(in the rows, 128 means zero)
Facts:
peka: Δ 846; ρ sovulis
lutrir: Δ 707; σ tibel; ρ lasu
fletrumul: Δ 354; σ lini
rofes: Δ 354; ρ kloklel
pluduk: Δ 707; ρ brebem
dugrin: Δ 707; σ puste
skesta: Δ 669; ρ nepek
nebiplu: Δ 707; σ sosekol
lini: Δ 707; σ puplon; ρ zater
nivare: Δ 707; σ govam
riflim: Δ 354; σ puplos; ρ stoskagon
vuninik: Δ 707; σ kloklel
ligrak: Δ 354; ρ skesta
fligras: Δ 669; σ brutril
pezom: Δ 707; σ flubral; ρ pekeklum
sosekol: Δ 707; σ drupli; ρ flaskoril
vogrom: Δ 707
nustel: Δ 669; σ forom; ρ busker
trova: Δ 669; σ plidin; ρ klogol
brutril: Δ 707; σ plero; ρ sostem
drinur: Δ 846; ρ limu
grivigi: Δ 354; σ flozu; ρ rubo
zesan: Δ 354; ρ matre
nabram: Δ 707; σ putram
brostubram: Δ 707; σ dogu
tasilal: Δ 354; σ brasiklam
pamanol: Δ 707; ρ puplon
ramak: Δ 354; σ vegre; ρ kaskun
stopa: Δ 707; σ dugrin
rimiflis: Δ 707; ρ lutrir
flerom: Δ 707
kligi: Δ 707; σ skesta; ρ setre
flegres: Δ 707; σ stegrek
stobrafos: Δ 707; ρ flerom
plokuflil: Δ 354
brizinol: Δ 707; σ flerom; ρ drate
neklal: Δ 707
gagres: Δ 846; σ pamanol
vanam: Δ 707; σ tofosku; ρ fligras
kloklel: Δ 707; σ skogak; ρ pamanol
drusam: Δ 707; σ fudos
plazanun: Δ 846; σ grukis
matre: Δ 707; σ drabol; ρ sosekol
lasu: Δ 707; σ skaplal; ρ nisok
drokor: Δ 707; ρ stobrafos
zater: Δ 354; σ grogral
trofulal: Δ 707; ρ pezom
flaskoril: Δ 707; ρ nustel
flalir: Δ 707; ρ dramak
dragal: Δ 707
govam: Δ 669
rubo: Δ 354; σ flotrunak; ρ grudu
pigrin: Δ 707; σ stobrafos; ρ pluduk
putram: Δ 707; σ pezom
grotrer: Δ 846; σ sostem; ρ drupli
skarar: Δ 707; σ nedel; ρ rofes
plidin: Δ 707; σ flegres; ρ tepu
nuto: Δ 707; σ grivigi
stegrek: Δ 707; σ stoskagon; ρ beror
drate: Δ 707; σ gupir; ρ lipil
vegre: Δ 707; σ brebem
tastu: Δ 354; σ kaskun
skobrifo: Δ 354
kogur: Δ 707; ρ brostedrek
lugrir: Δ 354; ρ kiku
trazipus: Δ 354; σ nustel
flotrunak: Δ 846; σ tasilal
punok: Δ 707
luklek: Δ 707; ρ nedel
gritu: Δ 846
flakon: Δ 707; ρ skaplal
lekliska: Δ 707; σ plustis; ρ pigrin
gusa: Δ 354; σ fligras
lipil: Δ 669; σ tepu
plustis: Δ 846; σ ramak
dogu: Δ 354; σ segapal
tredrusto: Δ 707; ρ putram
puplon: Δ 669; σ tredrusto
segapal: Δ 669; σ lasu
bamir: Δ 354; σ grudu
kiku: Δ 669; σ dramak; ρ gritu
nidro: Δ 846; ρ drabol
limu: Δ 354; σ skarar
forom: Δ 354; ρ flalir
vimem: Δ 707; ρ trevobik
tepu: Δ 669; σ punok; ρ flepun
skezir: Δ 354; σ trofulal
pekeklum: Δ 707; σ lepon; ρ dostokim
plero: Δ 707
lepon: Δ 707; σ gritu
brebem: Δ 846; ρ peka
trozil: Δ 846; σ gefom; ρ govam
bapos: Δ 669; ρ grivigi
sovulis: Δ 707; ρ tibel
nisok: Δ 354; σ grisko; ρ boskek
gilis: Δ 707; σ drinur; ρ flozu
pleplel: Δ 707; σ skezir; ρ neklal
gaflar: Δ 707; σ tastu; ρ luklek
nepek: Δ 354; σ dostokim; ρ puste
kaskun: Δ 354; σ lirul
gupir: Δ 707; σ flepun; ρ braplu
fuli: Δ 354; σ drate; ρ bapos
puplos: Δ 354; σ kleklir
lirul: Δ 707; σ trugragi
dramak: Δ 707; σ vogrom
beror: Δ 707; ρ plidin
setre: Δ 846; ρ lekliska
grisko: Δ 669
pafo: Δ 354; σ bamir; ρ stegrek
klogol: Δ 707; σ zesan; ρ meskil
piplisten: Δ 669; σ nuto; ρ trugragi
dostokim: Δ 354
sistadris: Δ 707; σ skobrifo; ρ ramak
skogak: Δ 669; σ stopa
vikidrim: Δ 354; σ zater; ρ flubral
ketru: Δ 354; σ meskil
tofosku: Δ 354; σ fuli
brostedrek: Δ 707; σ brostubram
busker: Δ 669; σ sovulis
fudos: Δ 354
trevobik: Δ 846; σ lutrir; ρ piplisten
tibel: Δ 707; σ trazipus; ρ vikidrim
gefom: Δ 669; σ kligi; ρ forom
braplu: Δ 669; σ drokor; ρ skarar
flepun: Δ 669; σ trozil; ρ tredrusto
truplimuk: Δ 354; σ plazanun
flubral: Δ 846; σ truplimuk; ρ trova
drupli: Δ 669; ρ zesan
sostem: Δ 669; σ drusam; ρ flakon
grogral: Δ 354
kleklir: Δ 354; σ flalir
boskek: Δ 669; ρ tapugri
grukis: Δ 707
nedel: Δ 707; σ pluduk; ρ plustis
flivestus: Δ 707; ρ trozil
tenenan: Δ 707; σ trusus
geskam: Δ 354; σ dragal
brasiklam: Δ 846; ρ nidro
trusus: Δ 669; σ rofes
skaplal: Δ 669; σ grotrer; ρ ligrak
flozu: Δ 669; σ gagres
meskil: Δ 846; ρ lini
trugragi: Δ 707; σ brostedrek; ρ pafo
grudu: Δ 354; σ geskam; ρ grotrer
puste: Δ 707; ρ gusa
dusun: Δ 707; σ nepek
tapugri: Δ 846; σ busker; ρ trofulal
drabol: Δ 354; σ rimiflis
stoskagon: Δ 707; σ neklal; ρ plokuflil

Known rows:
gupir: [117 107 132 127 126 141 143 101 124 120 119 125 122 122 148 129 114 147
 115 109 127 123 119 134 138 131 122 109 150 157 114 129 134 106 147 124
 155 123 147 136 143 112 143 123 129 111 103 120 153]
drinur: [105 111 135 125 134 103 129 133 123 117 120 137 165 127 129 132 121 136
 117 119 133 131 119 132 145 173 143 137 139 119 124 116 141 146 144 115
 139 146 131 155 124 124 139 106 119 141 115 141 132]
vegre: [129 120 128 127 125 135 128 125 133 123 124 130 127 125 141 129 124 130
 127 121 126 119 130 130 139 126 124 119 135 136 129 132 131 122 133 122
 139 123 138 131 127 122 129 125 125 120 120 122 133]
matre: [147 143 120 122 139 149 133 119 144 128 137 112  94 112 129 131 113 107
 126 149 122 146 115 128 134  90 119 110 115 139 130 144 132  80 124 136
 131 120 140 119 136 134 140 133 145 101 119 107 128]
peka: [133 122 128 124 131 139 127 138 113 134 123 120 137 115 133 135 132 134
 111 122 135 127 151 131 136 146 126 120 139 126 133  70 114 144 116 132
 116 147 113 153 118 135 125 139 149 123 118 126 149]
kiku: [144 134 119 131 128 146 130 115 109 149 125 112 104 118 119 141 119 132
 122 153 126 139 129 136 116  92 122 122 126 136 112 128 110 105 122 145
 137 135 118 102 136 151 136 144 149 108 126 123 134]
trozil: [152 102 129 141 152 139  90 156 128 130 100 125 140  86 135 149  88 126
  93 114 144 119 112 123 159 128 122 139 156  96 115 119 136 144 134 103
 166 146 119 105 124 136 153 125 155  94  96 116 110]
drabol: [141 126 133 126 132 133 131 135 128 134 124 133 126 124 126 123 135 142
 135 116 136 130 113 119 115 129 122 133 124 122 130 120 126 133 124 125
 132 127 120 124 145 119 149 135 128 125 129 127 121]
boskek: [129 122 125 126 126 123 133 116 111 137 126 130 128 133 124 137 117 133
 129 141 127 131 121 135 127 126 134 136 127 134 113 137 123 133 130 130
 140 132 122 120 130 145 137 123 128 123 118 138 127]
ramak: [134 123 134 130 135 130 134 127 126 130 123 129 125 124 125 123 126 141
 126 113 136 132 111 121 116 134 123 133 130 126 123 120 131 131 128 127
 132 127 121 120 145 117 147 134 131 124 124 128 125]
punok: [117 106 134 121 120 116 130 131 135 115 123 148 149 137 146 128 126 134
 134 109 127 111 126 128 148 157 136 133 135 134 133 136 140 152 138 106
 141 120 141 152 122 116 127 109 107 136 112 136 126]
gilis: [131 140 122 138 131 151 124 113 131 129 128 107 101 115 128 130 118 119
 112 135 124 133 136 133 127  94 116 106 136 140 122 133 124  92 130 143
 127 123 137 108 128 129 119 142 149 109 129 110 141]
vanam: [106 131 125 105 108 163 193  59 110 133 136 108  97 131 151 120 161 179
 137 133 114 154 132 148  97 109 111  65 131 201 117 112 103  36 155 163
 141 126 160 160 174 104 162 145 128 117 133 111 205]
brizinol: [130 139 123 138 133 152 125 112 132 127 127 107 102 115 129 129 116 119
 113 135 125 134 135 133 126  94 115 108 137 140 122 134 125  91 130 144
 126 124 138 108 128 129 119 144 148 108 128 111 141]
gritu: [123 109 131 116 129 111 127 148 126 124 120 146 167 124 138 136 137 141
 132 122 132 127 120 127 145 167 138 137 128 114 133 116 134 148 139 107
 146 146 130 159 127 125 151 106 113 137 121 138 124]
flotrunak: [126 124 127 125 136 127 124 135 122 129 120 124 143 113 128 137 127 134
 117 134 132 138 124 131 134 136 129 124 133 118 124 114 128 119 136 127
 138 148 128 137 130 130 146 124 136 123 127 125 135]
trazipus: [133 122 136 128 134 131 133 127 125 131 121 129 125 124 126 123 125 144
 126 110 138 131 110 120 117 135 122 133 132 128 122 118 131 132 129 125
 133 127 120 121 145 117 147 133 131 125 122 128 127]

Rows:
No name comes twice in this set of rows, the named rows included.
[138 142 119 131 140 146 121 133 123 139 124 111 119  99 120 139 129 128
 112 149 130 149 129 134 121 102 118 112 127 117 123 116 118  87 131 145
 136 149 128 116 134 139 147 143 154 109 138 115 135] -> tapugri
[110 125 118 149 116 120 115 124  95 135 112 141 136 128 122 136 134 159
 124 133 131 120 136 143 111 120 128 139 138 127 102 154 119 127 148 141
 156 138 137 102 124 133 135 133 120 126 139 154 118] -> bapos
[141 127 127 112 138 129 141 124 149 119 136 129 116 124 135 130 110 109
 135 137 123 138 105 126 149 125 132 122 114 138 137 145 143 109 126 116
 134 117 139 143 134 130 142 112 126 116 105 118 123] -> sosekol
[136 108 135 115 122 115 134 158 132 134 118 165 152 129 135 124 152 156
 154 108 140 115 113 119 123 157 128 148 120 115 141 123 134 160 126 105
 144 124 125 144 144 110 157 122 104 137 122 143 103] -> dostokim
[134 100 140 118 127 142 127 124 126 143 119 102 159 121 139 136 130 130
 118 123 126 124 133 125 136 135 131 116 158 114 126  88 106 138 133 111
 134 153 102 128 140 134 130 122 141 135 133  96 163] -> flubral
[148 138 115 129 123 157 123 139 134 142 124 125 105 106 134 133 141 130
 132 141 126 127 143 133 122  83 110 109 124 133 136 136 117  89 124 137
 138 122 141 112 132 130 134 150 143 103 134 110 126] -> pekeklum
[113 123 130 136 130 129 129 108 132 114 126 122 123 129 132 126 108 124
 114 119 126 126 124 132 139 132 129 120 142 141 119 139 138 119 139 128
 133 122 139 127 125 122 121 122 130 123 116 125 139] -> brutril
[119 128 130 144 130 125 120 130 118 127 115 138 129 121 121 123 135 157
 123 110 139 128 116 125 106 130 119 135 134 120 112 139 133 123 145 134
 147 129 135 107 141 110 148 137 124 126 138 140 116] -> grudu
[124 120 127 128 126 132 131 129 137 125 122 135 126 120 136 129 123 133
 128 124 127 122 125 133 138 125 126 122 136 137 129 142 138 113 136 121
 145 121 145 130 132 121 134 125 125 117 114 124 127] -> stegrek
[121 106 143 124 131 110 137 131 127 120 119 148 149 137 133 121 126 150
 133  97 139 121 104 119 128 170 134 145 134 126 127 122 141 161 135 108
 139 125 122 143 143 108 149 114 111 140 113 143 120] -> forom

Now the same nodes, written a new way:
Known rows:
geskam: [151 108 136 152 147 110 141 128 109 130 122 116 121 101 109 106 141 114
 152 139 134  99 116  98 108 101 136 134 106 107 126 138 145 127 145 172
 113 124 131 118 105 104 109 141 104 145 151 120]
trova: [141 127 122 148 124 148  94 130 135 136 156 128 116 105 119 188 136 130
 166 123 126  95 126 120 119 102 136 144 111 147 117  92 157 132 136 103
 137 139  72 124 121 105 147 102 164 154 111 129]
rimiflis: [127 125 139 132 111 108 158 116 132 123 135 101 131 130 123  83 117 117
 122 119 128 247 113 151 133 143 138 116 143 114 138 125 128 111 125 180
 104 126 169 121 129 155 138 154 118 131 132 124]
lutrir: [139 125 120 130 111 113 154 140 107 130 113 129 137  96 127  99 132 105
 134 138 136 196 154 153 121 139 134 123 121 143 138 142 134 128 129 123
 122 143 159 114 110  99 134 124  74 128 107 136]
setre: [139 119 121 127 120 128 115 124 112 136 144 129 124 116 123 105 133 137
 135 120 142 156 118  90 120 114 159 137 135 107 127 135 148 127 133  97
 114 123 145 111 130 100 130 128 153 153 112 131]
lekliska: [153 109 118 146 119 134 110 137 112 116 115 141 121 108 133 109 119 132
 144 126 125  98 148 108 131 112 148 143 105 138 115 134 161 129 129 103
 119 133  89 120 126  96 130 106 126 128 128 137]
brutril: [148 111 121 147 111 106 150 135 109 118 112 135 123  97 130  95 113 120
 129 126 123 128 115 126 143 142 137 118 127 117 127 148 135 132 124 147
 107 131 153 119 132 111 117 138 129 125 134 144]
dugrin: [129 151 133 134 110 113 107 133 125 125 129 122 128 145 130 117 138 134
 140 120 138 139 128 146 142 126 130 133 120 139 134 100 133 118 132 124
 127 135 136 118 122 123 155 121 123 150 111 131]
busker: [138 115 132 124 142 126 126 135 117 139 150 100 138  97 116 198 151 115
 142 130 136 112 138 147 105  98 129 144 119 126 131 112 143 137 141 130
 136 132 107 121 114 160 136 121 117 154 123 118]
sovulis: [138 114 141 107 128 102 151 128 135 125 111  99 125 121 120 108 121 132
 121 106 128 140 102 101 133 121 131 121 136 107 130 120 133 128 133 135
 109 127 162 118 133 175 136 151  70 135 143 124]
puplos: [153 124 124 143 120 107 139 139 114 141 111 113 119 104 112  94 145 116
 150 139 144 149 111 103 128 104 131 132 133 117 145 123 134 131 139 144
 126 146 101 112  91  89 116 124 118 148 114 139]
stobrafos: [132 110 143  84 118 113 146 114 158 141 113  94 121 112 103  90 128 130
 125 107 117 185  98  87  98  96 164 110 152 153 124 106 139 111 155 111
 133 148 169 116 114 175 154 146  51 131 150 114]
meskil: [146 114 128  88 138 104 156 130 110 139 115 100 133 112 113  92 144 133
 123 114 147 171  98  92 108 102 147 128 146 104 133 160 142 133 131 109
 112 123 154 108 131 163 114 153  67 155 138 120]
rofes: [149 127 135 140 133 102 146 137 121 140 111  94 115 114 128  87 149 130
 124 127 144 232  84  97 140 112 119 128 147  99 140 121 129 137 142 163
 103 141 110 115 118 117 104 145 122 155 123 141]
trozil: [140 114 120 106 116 136 129 120 118 137 148 129 129 106 120  92 146 131
 144 129 143 170 151 110 101  99 167 135 121 116 125 140 147 123 139  94
 123 132 147 110 113 110 141 133  96 155 119 117]
stoskagon: [153 126 126 149 115 107 166 124 112 113 150 131 142 105 135 194 141 123
 134 105 150  99 193 156 152 142 128 142 116 103 139 148 131 119 128 130
 107 112 153 125 121 134 143 129 151 137 119 144]
zesan: [142 129 145  99 116 104 135 113 161 143 148  85 118 121 104 142 148 126
 139 113 149 233 125  98 125  96 145 139 156 119 143  98 130 110 146 161
 130 138 166 118  91 123 149 151 147 155 141 121]

Rows:
No name comes twice in this set of rows, the named rows included.
[141 152 135 158 127 133  89 124 143 127 155 138 118 128 132 201 154 136
 190 137 139  94 178 114 131  93 128 142  91 119 124  96 156 114 163 143
 131 137  60 124  90  88 149  96 174 155 119 122] -> limu
[126 122 146 140 140 102 130 116 147 137 131  88 120 148 109 112 146 129
 128 124 145 198 101 111 134 107 124 127 137 101 138 103 131 118 144 168
 116 125 163 117 115 131 133 153 140 154 138 118] -> fudos
[131 154 122 159 109 130  99 133 115 140 154 140 121 116 119 105 147 113
 194 146 148 206 166 150 125 102 143 141 119 150 140  87 132 116 140 135
 141 149  90 118  87  89 145 102 172 152  97 132] -> nisok
[125 156 132  99 108 106 115 129 155 144 142  83 122 109 116 122 144 129
 123 111 145 237 101 125 145 130 123 129 153 137 142  95 128 134 126 111
 135 153 142 113 125 147 149 134 168 155 102 141] -> grisko
[119 157 119 156 108 126  80 145 112 126 101 137 120 170 110  83 107 137
 140 135 143 127  78 113 151 131 132 103 150 158 143  83 131 134 123  62
 144 148  92 113 129  83 135 106 170 127  92 153] -> pleplel
[157 115 117 152 110 112 160 135 108 130 145 142 117  81 131 173 149 108
 178 136 154 123 189 112 146 133 143 145 126 103 141 153 131 130 125 146
 108 129  88 123  92  78 107 106 170 134 100 159] -> riflim
[141 149 119 150 110 102 111 143 107 143 107 116 120 114 129  78 144 125
 136 143 157 236  96 113 147 118 118 122 149 119 142 100 130 138 132 146
 127 147  69 109  93  81 110 106 163 155  95 153] -> skezir
[155 124 132 156 136 105 168 134 106 126 142 121 135 102 129 204 149 115
 172 133 156 100 196 133 143 107 123 143 110  98 143 139 132 126 138 152
 112 116  93 120  85  99 118 127 163 154 112 142] -> plokuflil
[140 120 132 118 118 102 138 141 109 133 101  84 142 138 107 101 112 125
 123 115 153 187  97 116 145 135 125 108 148 122 142 120 130 134 122  99
 137 142 161 111 129 142 124 153 108 130 108 153] -> flalir
[122 155 126 140 112  99 155 144 109 132 106 103 137 135 137  87 143 111
 127 136 150 235 102 160 147 141 125 106 151 124 141 109 131 137 125 133
 112 148 143 109 123 116 122 132  74 144  97 143] -> trofulal
[143 107 125  99 148 104 171 145 106 141 107  92 135  94 124  96 148 101
 123 140 131 148  88 131  98 112 117 118 139 102 131 143 137 139 138 158
 114 140 128 110 128 170 103 143  56 147 140 123] -> govam

The same nodes again, as new rows of numbers:
Known rows:
beror: [134 136 130 141 142 109 122 104 119 154 124 114  84 122 118 119 133 134
 114 143 138 139 121  89  86 138 150 115 148]
gagres: [134 116 134 117 132 133 129 129 119 106 102 151 115 116 111 138 120 126
 122 123 142 120 132 181 143 109 121 127 162]
gusa: [142 130 129 122 131 154 132 131 107 140 119 111  99 123 153 142 131 120
 117 107 120 133 137 246 114 144 118 140  77]
skaplal: [132 101 136 115 117  82 108 116 143 113 144  97 157 126 167 114 147 139
 150 124 100 137 125  81  97 151 111 113 134]
plokuflil: [133 134 135 135 121 124 131 140 123 121 130 123 149 119 109 140 129 114
 132 119 121 130 131 194 138 113 125 139 110]
brostedrek: [134 124 134 114 130 152 117 144 114 138 125 156  96 117  90 138 123 126
 145 125 130 130 137 126 151 123 126 139 134]
skobrifo: [138 138 139 130 105 101 129 155 132 100 172 142 170 111  98 126 124 108
 123 132 124 121 127 136 134 107 132 162 149]
flaskoril: [120 133 123 127 129 132 133 129 130 140 129  88  96 140 134 124 107 126
 130 129 138 127 127  72 129 128 131 116 120]
lepon: [145 116 123 120 137 180 125 145 125 144 101 162 104 132  98 147 135 132
 141 110 130 120 133 157 109  91 132 117 119]
nuto: [141 120 126 118 133 176 124 151 124 141 125 155 104 127 103 144 127 125
 133 121 130 123 137 142 123 116 127 143 123]
plero: [162 119 121 124 123 171 126 170 135 112 139 177 137 127  93 130 122 116
 120 128 145 115 129 118  81  85 137 134 158]
setre: [113 120 132 118 133 100 139 103 130 107 119 139 145 133 136 126 127 132
 111 135 128 129 121 114 139 129 121 114 172]
fletrumul: [140 138 129 130 125 142 136 121  95 136 141 112  95 124 155 132 121 112
 106 121 135 132 134 241 140 163 118 164  99]
grisko: [144 131 142 134 101  93 117 147 110 105 167 168 166 116 104 106 124 125
 130 138 135 106 111 110 150 112 125 177 150]
zesan: [ 95 174 151 131  96  33 135 114 159  96 186  65 152 117 132 106  96 117
 137 136 126 113 111  34 191 107 135 159 111]
kaskun: [132 130 134 129 118 121 129 143 124 126 132 123 139 112 101 144 128 120
 143 114 117 132 134 178 160 130 125 135 107]
stobrafos: [115 154 136 130 131 119 128 122 175 117 140 144 155 135 112 134 140 144
 130 130 118 112 116  32  98  69 147 134 148]

Rows:
No name comes twice in this set of rows, the named rows included.
[123 109 130 135 116  93 114 118 130 120 140 109 161 127 159 111 136 141
 144 129 109 133 122  89 135 148 116 113 133] -> sostem
[158 106 128 127 113  93 109 130 172  94 145 134 200 133 163 123 155 138
 143 119 100 122 114  53  46  85 124  96 159] -> skesta
[149 117 132 119 126 135 130 151 143  85  94 193 161 120  97 146 132 123
 128 118 138 110 124 148  99  57 130 104 175] -> gritu
[134 125 122 138 133 156 130  93 105 144 118  92 111 148 207 121 137 138
 101 126 142 117 112 170  95 155 121 129  87] -> braplu
[145 124 123 144 108 113 131 179 136 104 147 164 197 106  91 131 122 102
 136 127 125 128 138 143 132 114 130 122 158] -> dostokim
[129 119 125 131 116  80 127 125 147 107 157  86 161 122 170 126 136 114
 128 124  98 153 139 125  92 152 116 102 143] -> nepek
[173  83 101 152 105 126 134 201 116  98 155 142 184 111  83 124 110  83
 137 137 136 144 151 167 126 153 124  93 191] -> grogral
[116  79  86 147 132 117 153 131  99 156 137 103 162 137 128 136 122 108
 118 141 117 164 147 202 167 236 107  80 127] -> vikidrim
[104 117 130 124 136  96 148 105 124 115 117 152 156 138 115 134 127 131
 112 148 118 124 119 128 152 139 116 119 162] -> peka
[158  83 102 146 114 141 133 182  94 125 146 139 149 116 103 135 108  91
 133 129 138 153 155 202 139 186 114  95 156] -> zater
[116 134 121 124 135 135 148 111 129 138 157 148 122 155 121 141 130 131
  92 145 122 122 117 113 103 137 125 147 133] -> tibel

